Below are the code and all the weights of a small trained network. Each question names an input and a class and asks about switching units off, where a switched-off unit gives its printed mean instead of its output.

import numpy as np


def w(rows, s, z=0):
    codes = np.array(rows[::2]) - 128.0
    scale = np.full(codes.shape[1], s)
    scale[-1] = z or s
    return codes * scale


def norm(h):
    return h / np.sqrt((h * h).mean(-1, keepdims=True) + 1e-5)


def f(y):
    return y / 2 * (1 + np.tanh(0.7978845608 * (y + 0.044715 * y**3)))


def log_softmax(a):
    a = a - a.max(-1, keepdims=True)
    return a - np.log(np.exp(a).sum(-1, keepdims=True))


def net(x, mask):
    res = np.array(x, float).reshape(1, 6) / 4 @ E
    u = 0
    for l in range(2):
        y = f(norm(res) @ A[l][:, :-1].T + A[l][:, -1])
        res = res + np.where(mask[u : u + 16], y, B[l][:, -1]) @ B[l][:, :-1]
        u += 16
    return log_softmax(norm(res)[-1] @ U[:, :-1].T + U[:, -1])


A, B = {}, {}
E = w([
[120,129,126,134,132,134,125,132,133,144,123,140],'x0',
[241,136,127,129,116,52,130,145,164,150,103,167],'x1',
[154,130,104,123,128,144,137,126,126,105,129,112],'x2',
[108,127,128,117,103,126,139,117,194,35,60,203],'x3',
[155,82,160,252,137,133,86,126,98,94,124,135],'x4',
[135,128,125,127,133,138,129,123,130,127,128,129],'x5',
],0.015)
A[0] = w([
[114,100,135,107,105,118,133,123,115,128,109,139,71],'L0N0',
[130,130,122,107,118,133,130,141,113,181,138,98,174],'L0N1',
[127,111,144,232,126,128,117,124,122,79,110,158,3],'L0N2',
[166,140,138,105,128,103,117,141,145,140,123,143,89],'L0N3',
[121,113,131,174,139,145,112,124,114,121,139,129,106],'L0N4',
[167,110,128,119,133,116,130,136,94,168,133,132,98],'L0N5',
[137,118,156,138,128,144,122,125,148,93,129,150,99],'L0N6',
[151,124,123,178,112,123,126,133,118,140,115,141,68],'L0N7',
[140,136,124,135,116,128,134,128,161,111,110,167,49],'L0N8',
[102,117,119,99,117,122,120,133,162,76,102,178,81],'L0N9',
[147,113,140,250,133,128,110,117,100,116,134,123,98],'L0N10',
[221,133,136,126,125,74,123,130,145,184,125,134,70],'L0N11',
[206,138,139,123,117,70,121,134,163,142,111,167,23],'L0N12',
[194,135,130,128,129,88,121,131,147,150,117,141,196],'L0N13',
[136,143,147,136,125,152,110,128,106,170,156,86,124],'L0N14',
[157,136,131,120,127,99,110,126,146,116,109,148,41],'L0N15',
],0.019,0.005)
B[0] = w([
[182,158,93,108,126,166,145,137,122,101,142,126,133],'L0N0',
[153,136,95,109,156,126,112,51,116,81,124,161,190],'L0N1',
[67,149,22,121,126,101,42,113,170,101,141,169,239],'L0N2',
[117,106,68,150,48,148,152,156,126,124,115,73,181],'L0N3',
[128,123,153,133,91,128,148,32,69,108,97,87,176],'L0N4',
[129,159,144,126,113,112,135,93,184,105,139,93,176],'L0N5',
[60,148,132,196,137,95,109,167,118,158,122,147,171],'L0N6',
[177,145,102,102,197,138,123,152,145,117,165,105,172],'L0N7',
[166,134,97,100,112,104,148,159,99,77,87,140,179],'L0N8',
[112,135,220,144,130,157,173,137,99,138,150,113,224],'L0N9',
[196,92,211,103,115,182,161,180,115,136,116,112,255],'L0N10',
[93,242,158,168,104,143,66,160,124,179,119,99,252],'L0N11',
[146,7,100,70,154,163,162,77,115,104,114,166,247],'L0N12',
[103,103,187,159,141,48,124,96,140,182,224,184,238],'L0N13',
[125,64,100,116,146,104,155,171,79,133,107,151,196],'L0N14',
[177,134,96,116,122,148,165,144,146,88,75,147,174],'L0N15',
],0.02,0.015)
A[1] = w([
[65,149,65,172,67,93,53,101,185,141,150,81,144],'L1N0',
[102,192,119,182,149,174,72,148,129,92,117,97,42],'L1N1',
[49,87,28,238,106,104,91,80,193,119,152,159,81],'L1N2',
[107,189,95,176,119,5,231,95,150,178,89,119,117],'L1N3',
[60,233,177,163,128,195,111,132,176,69,92,79,152],'L1N4',
[85,141,128,182,189,69,197,95,100,180,209,155,162],'L1N5',
[77,146,23,171,157,50,40,14,104,84,172,169,254],'L1N6',
[164,134,82,93,208,146,109,86,122,97,64,54,112],'L1N7',
[96,54,94,102,143,131,206,149,151,125,128,144,85],'L1N8',
[94,219,170,176,141,186,172,195,119,160,213,78,162],'L1N9',
[62,183,38,109,92,45,86,87,127,68,94,203,89],'L1N10',
[200,120,106,202,172,44,140,212,185,124,154,131,102],'L1N11',
[111,136,128,120,132,155,121,254,69,145,57,97,62],'L1N12',
[75,230,71,182,106,121,42,163,120,117,123,87,134],'L1N13',
[64,64,174,92,74,180,101,151,145,155,188,148,137],'L1N14',
[175,220,152,154,105,142,68,100,160,189,222,63,111],'L1N15',
],0.014,0.0038)
B[1] = w([
[85,185,77,96,79,141,113,111,91,69,125,94,168],'L1N0',
[125,156,175,139,80,94,181,144,65,180,68,84,150],'L1N1',
[109,119,69,151,139,91,25,129,78,57,131,141,191],'L1N2',
[101,175,126,132,95,189,200,121,133,44,145,161,155],'L1N3',
[180,165,123,89,159,187,46,136,176,135,44,129,192],'L1N4',
[149,120,129,52,130,188,162,174,148,72,121,98,190],'L1N5',
[75,128,17,73,110,66,137,157,169,168,124,157,251],'L1N6',
[77,81,147,143,156,179,161,192,137,125,128,114,160],'L1N7',
[152,182,137,175,67,120,102,157,200,168,148,116,183],'L1N8',
[121,135,124,115,233,119,122,129,182,127,147,210,186],'L1N9',
[183,99,206,155,161,139,127,114,85,173,146,66,206],'L1N10',
[109,145,191,144,234,103,111,163,120,129,104,128,156],'L1N11',
[69,109,80,114,181,180,114,61,126,117,188,103,150],'L1N12',
[96,119,135,195,7,152,154,84,161,144,75,110,167],'L1N13',
[144,137,170,184,147,123,198,122,98,130,113,108,219],'L1N14',
[173,185,145,147,101,78,97,15,133,160,180,71,193],'L1N15',
],0.021,0.016)
U = w([
[76,68,41,42,153,132,177,197,142,193,132,88,245],'0',
[129,198,181,81,222,226,136,119,189,126,79,144,192],'1',
[106,222,59,74,42,90,138,35,141,129,184,76,190],'2',
[177,127,193,151,40,139,250,149,166,124,154,163,200],'3',
[150,17,180,131,157,219,145,123,25,117,145,43,114],'4',
[69,164,88,155,73,150,25,120,104,115,8,81,97],'5',
[217,162,238,163,167,98,68,49,121,185,204,56,72],'6',
[144,65,109,169,173,39,48,196,122,109,130,210,52],'7',
],0.013,0.0011)

Each question gives the input, the list of numbers given to net, and the class t.
The units are the neurons (one row each of A and B). Each row of codes is followed by its name. A weight is (code - 128) times the scale printed after its matrix; where a second scale follows, it is the last column's (A, B and U).
mask holds one flag per neuron, layer by layer. A switched-off neuron (its flag False) gives its mean, the last column of its row in B, instead of its output. The means were averaged over made-up inputs and are rounded, as every weight is.
A unit's drop is (log p(t) with every unit on - log p(t) with that unit switched off) / (log p(t) with every unit on - log p(t) with every unit switched off).
most important unit: the unit with the biggest drop
top k neurons: the k neurons with the biggest drops, biggest first
top k neurons in layer l: the k neurons of layer l with the biggest drops, biggest first
input [1,-8,-3,-2,0,5], class 0: top 3 neurons -> L0N10, L0N9, L0N11
input [8,-6,6,4,-8,6], class 1: most important unit -> L0N12
input [-1,-8,-8,0,-4,-4], class 0: top 2 neurons -> L0N9, L0N11
input [6,-1,-7,-1,8,-2], class 4: top 3 neurons -> L0N10, L0N11, L0N13
input [4,0,3,-3,8,-2], class 4: top 3 neurons in layer 0 -> L0N10, L0N11, L0N13
input [0,-5,2,1,-3,1], class 1: top 4 neurons -> L0N2, L0N12, L0N11, L0N13
input [1,4,-1,7,1,-2], class 7: top 2 neurons -> L0N10, L0N2
input [1,-4,6,1,-7,-1], class 1: top 4 neurons -> L0N2, L0N12, L0N13, L0N14
input [-7,-5,3,6,0,2], class 1: top 2 neurons in layer 0 -> L0N9, L0N11
input [-5,0,5,-7,-3,2], class 0: top 2 neurons -> L0N14, L0N10
input [-3,0,-8,-5,-7,-6], class 0: top 3 neurons -> L0N1, L0N11, L1N6
input [-2,0,6,6,-1,-6], class 1: top 3 neurons in layer 0 -> L0N9, L0N12, L0N13
input [0,8,2,1,2,4], class 7: top 2 neurons in layer 0 -> L0N12, L0N9
input [3,-3,-1,-8,2,-6], class 4: top neuron -> L0N2
input [-1,-7,-1,-2,-5,-6], class 0: top 3 neurons in layer 0 -> L0N10, L0N11, L0N2
input [6,5,0,3,0,-8], class 3: top 3 neurons in layer 0 -> L0N2, L0N9, L0N12
input [-1,-6,6,-3,1,3], class 4: top 2 neurons -> L0N2, L1N6
input [-7,-7,-6,5,0,4], class 1: top 2 neurons -> L0N9, L0N2
input [5,-5,3,-2,-5,7], class 0: top 2 neurons in layer 0 -> L0N10, L0N11
input [0,4,8,8,-1,-1], class 3: most important unit -> L0N9
input [-6,-1,6,1,0,-3], class 1: top 3 neurons -> L0N2, L0N12, L0N11
input [-3,8,4,2,-8,0], class 3: top 2 neurons -> L0N2, L0N12
input [8,-7,-8,-8,2,-7], class 4: top 2 neurons -> L0N2, L1N6
input [-1,0,-7,-8,4,-7], class 4: top 2 neurons in layer 0 -> L0N14, L0N13
input [2,-5,-2,-4,-2,7], class 0: top 2 neurons in layer 0 -> L0N10, L0N2
input [5,-5,-3,1,-4,-6], class 1: top 4 neurons in layer 0 -> L0N2, L0N12, L0N13, L0N11
input [3,-1,5,3,-8,-5], class 1: top 2 neurons in layer 0 -> L0N12, L0N13
